Below are the code and all the weights of a small trained network. Each question names an input and a target symbol and asks about switching units off, where a switched-off unit gives its printed mean instead of its output.

import numpy as np


def w(rows, s, z=0):
    codes = np.array(rows[::2]) - 128.0
    scale = np.full(codes.shape[1], s)
    scale[-1] = z or s
    return codes * scale


def norm(h):
    return h / np.sqrt((h * h).mean(-1, keepdims=True) + 1e-5)


def f(y):
    return y / 2 * (1 + np.tanh(0.7978845608 * (y + 0.044715 * y**3)))


def softmax(a):
    e = np.exp(a - a.max(-1, keepdims=True))
    return e / e.sum(-1, keepdims=True)


def log_softmax(a):
    a = a - a.max(-1, keepdims=True)
    return a - np.log(np.exp(a).sum(-1, keepdims=True))


def net(x, mask):
    ids = ['γελσφψω'.index(c) for c in x.split()]
    T = len(ids)
    res = E[ids] + P[:T]
    u = 0
    for l in range(2):
        q, k, v = (norm(res) @ M[l].T for M in (Q, K, V))
        z = softmax(np.where(np.tri(T) > 0, q @ k.T / 4**0.5, -1e9)) @ v
        res = res + np.where(mask[u], z, O[l][:, -1]) @ O[l][:, :-1]
        u += 1
        y = f(norm(res) @ A[l][:, :-1].T + A[l][:, -1])
        res = res + np.where(mask[u : u + 8], y, B[l][:, -1]) @ B[l][:, :-1]
        u += 8
    return log_softmax(norm(res)[-1] @ U[:, :-1].T + U[:, -1])


Q, K, V, O, A, B = {}, {}, {}, {}, {}, {}
E = w([
[152,131,199],'γ',
[210,100,44],'ε',
[144,121,99],'λ',
[77,110,137],'σ',
[118,102,195],'φ',
[169,95,253],'ψ',
[134,227,107],'ω',
],0.015)
P = w([
[134,172,21],'0',
[71,194,136],'1',
[97,92,87],'2',
[137,71,88],'3',
[64,181,206],'4',
[126,88,90],'5',
[206,78,146],'6',
[172,181,254],'7',
[137,73,98],'8',
[210,86,133],'9',
[113,165,137],'10',
[144,62,110],'11',
],0.0092)
Q[0] = w([
[110,103,220],'0.h0',
[155,187,194],'0.h0',
[68,139,55],'0.h0',
[253,241,175],'0.h0',
],0.0073)
K[0] = w([
[81,158,253],'0.h0',
[216,192,88],'0.h0',
[89,183,87],'0.h0',
[206,166,166],'0.h0',
],0.0055)
V[0] = w([
[133,128,100],'0.h0',
[129,123,151],'0.h0',
[143,160,169],'0.h0',
[129,124,4],'0.h0',
],0.013)
O[0] = w([
[227,61,133,132],'0.h0',
[1,39,139,112],'0.h0',
[196,248,98,249],'0.h0',
[143,229,72,113],'0.h0',
],0.0061,0.0015)
A[0] = w([
[158,95,193,116],'0.n0',
[181,150,80,140],'0.n1',
[96,150,66,70],'0.n2',
[2,205,149,253],'0.n3',
[61,85,157,204],'0.n4',
[181,137,37,145],'0.n5',
[233,71,201,191],'0.n6',
[144,23,131,137],'0.n7',
],0.0091,0.0014)
B[0] = w([
[220,45,113,187],'0.n0',
[136,76,117,203],'0.n1',
[61,124,245,152],'0.n2',
[151,154,171,216],'0.n3',
[86,115,147,182],'0.n4',
[144,82,126,234],'0.n5',
[2,131,145,253],'0.n6',
[128,73,88,197],'0.n7',
],0.0067,0.0038)
Q[1] = w([
[120,85,134],'1.h0',
[95,76,222],'1.h0',
[101,221,246],'1.h0',
[99,59,254],'1.h0',
],0.0084)
K[1] = w([
[134,102,92],'1.h0',
[51,95,156],'1.h0',
[129,124,247],'1.h0',
[180,120,121],'1.h0',
],0.012)
V[1] = w([
[121,117,6],'1.h0',
[82,155,144],'1.h0',
[136,206,43],'1.h0',
[162,63,106],'1.h0',
],0.012)
O[1] = w([
[120,75,87,8],'1.h0',
[3,212,184,164],'1.h0',
[105,96,166,157],'1.h0',
[160,133,72,36],'1.h0',
],0.0072,0.0016)
A[1] = w([
[32,40,55,130],'1.n0',
[157,146,165,103],'1.n1',
[59,105,110,141],'1.n2',
[99,175,245,109],'1.n3',
[119,168,71,254],'1.n4',
[171,51,72,118],'1.n5',
[212,44,56,38],'1.n6',
[198,183,194,243],'1.n7',
],0.012,0.0026)
B[1] = w([
[194,73,102,217],'1.n0',
[116,124,177,149],'1.n1',
[97,196,2,148],'1.n2',
[111,163,91,254],'1.n3',
[210,69,118,166],'1.n4',
[138,186,113,193],'1.n5',
[121,230,129,199],'1.n6',
[128,58,208,243],'1.n7',
],0.009,0.007)
U = w([
[45,70,122,78],'γ',
[202,60,153,178],'ε',
[254,124,193,3],'λ',
[74,175,120,168],'σ',
[69,87,183,48],'φ',
[111,65,211,48],'ψ',
[163,247,225,216],'ω',
],0.0097,0.0033)

Each question gives the input, a string of symbols that net reads in full, and the target symbol t.
The units are the heads (4 rows each of Q, K, V and O) and the neurons (one row each of A and B). Each row of codes is followed by its name. A weight is (code - 128) times the scale printed after its matrix; where a second scale follows, it is the last column's (O, A, B and U).
mask holds one flag per unit, layer by layer, with each layer's heads first. A switched-off unit (its flag False) gives its mean, the last column of its rows in O or B, instead of its output. The means were averaged over made-up inputs and are rounded, as every weight is.
A unit's drop is (log p(t) with every unit on - log p(t) with that unit switched off) / (log p(t) with every unit on - log p(t) with every unit switched off).
The circuit of an input: a set's keep is (log p(t) with only the set's units on - log p(t) with every unit switched off) / (log p(t) with every unit on - log p(t) with every unit switched off). Starting from the 12 units with the biggest drops (on a tie, the unit counted first), units are removed one at a time, each time the one whose removal leaves the highest keep (on an exact tie, the one counted first), for as long as the keep stays at least 0.8.
circuit, biggest first: the units of the circuit, biggest drop first
most important unit: the unit with the biggest drop
top k neurons: the k neurons with the biggest drops, biggest first
top k neurons in layer l: the k neurons of layer l with the biggest drops, biggest first
drop of u: that unit's drop, to one decimal
input ω ω σ, target σ: top 3 neurons : 1.n2, 1.n7, 0.n3
input ε λ ω, target ε: circuit, biggest first : 0.h0, 1.n4, 1.h0
input γ ω σ, target σ: top 4 neurons : 1.n2, 1.n7, 0.n0, 0.n3
input ω ψ γ ω γ ω ω ε ω γ σ, target ω: most important unit : 1.h0
input ε σ φ σ γ σ, target ε: top 2 neurons in layer 0 : 0.n6, 0.n7
input σ ε ω ε ε ε γ ε φ γ, target ω: circuit, biggest first : 1.h0, 0.n6
input γ φ σ λ ω λ ω ε, target ω: top 2 neurons : 1.n6, 1.n0
input ε ψ ω σ γ φ ε σ ω, target ε: top 3 neurons : 0.n6, 1.n4, 1.n6
input φ ε γ ψ σ λ λ ω ω γ σ, target ω: top 2 neurons : 0.n3, 0.n6
input ω ω λ σ ε σ, target ε: top 3 neurons : 1.n0, 0.n6, 1.n3
input ε γ ε ω, target λ: top 3 neurons in layer 1 : 1.n4, 1.n3, 1.n2
input ε ω ω γ ε, target ω: top 2 neurons in layer 1 : 1.n6, 1.n5
input ε σ ω ω, target λ: top 2 neurons : 0.n6, 1.n4
input ω φ γ σ ω γ, target γ: drop of 0.h0 : 0.2
input ω σ γ, target γ: drop of 1.n2 : 0.1
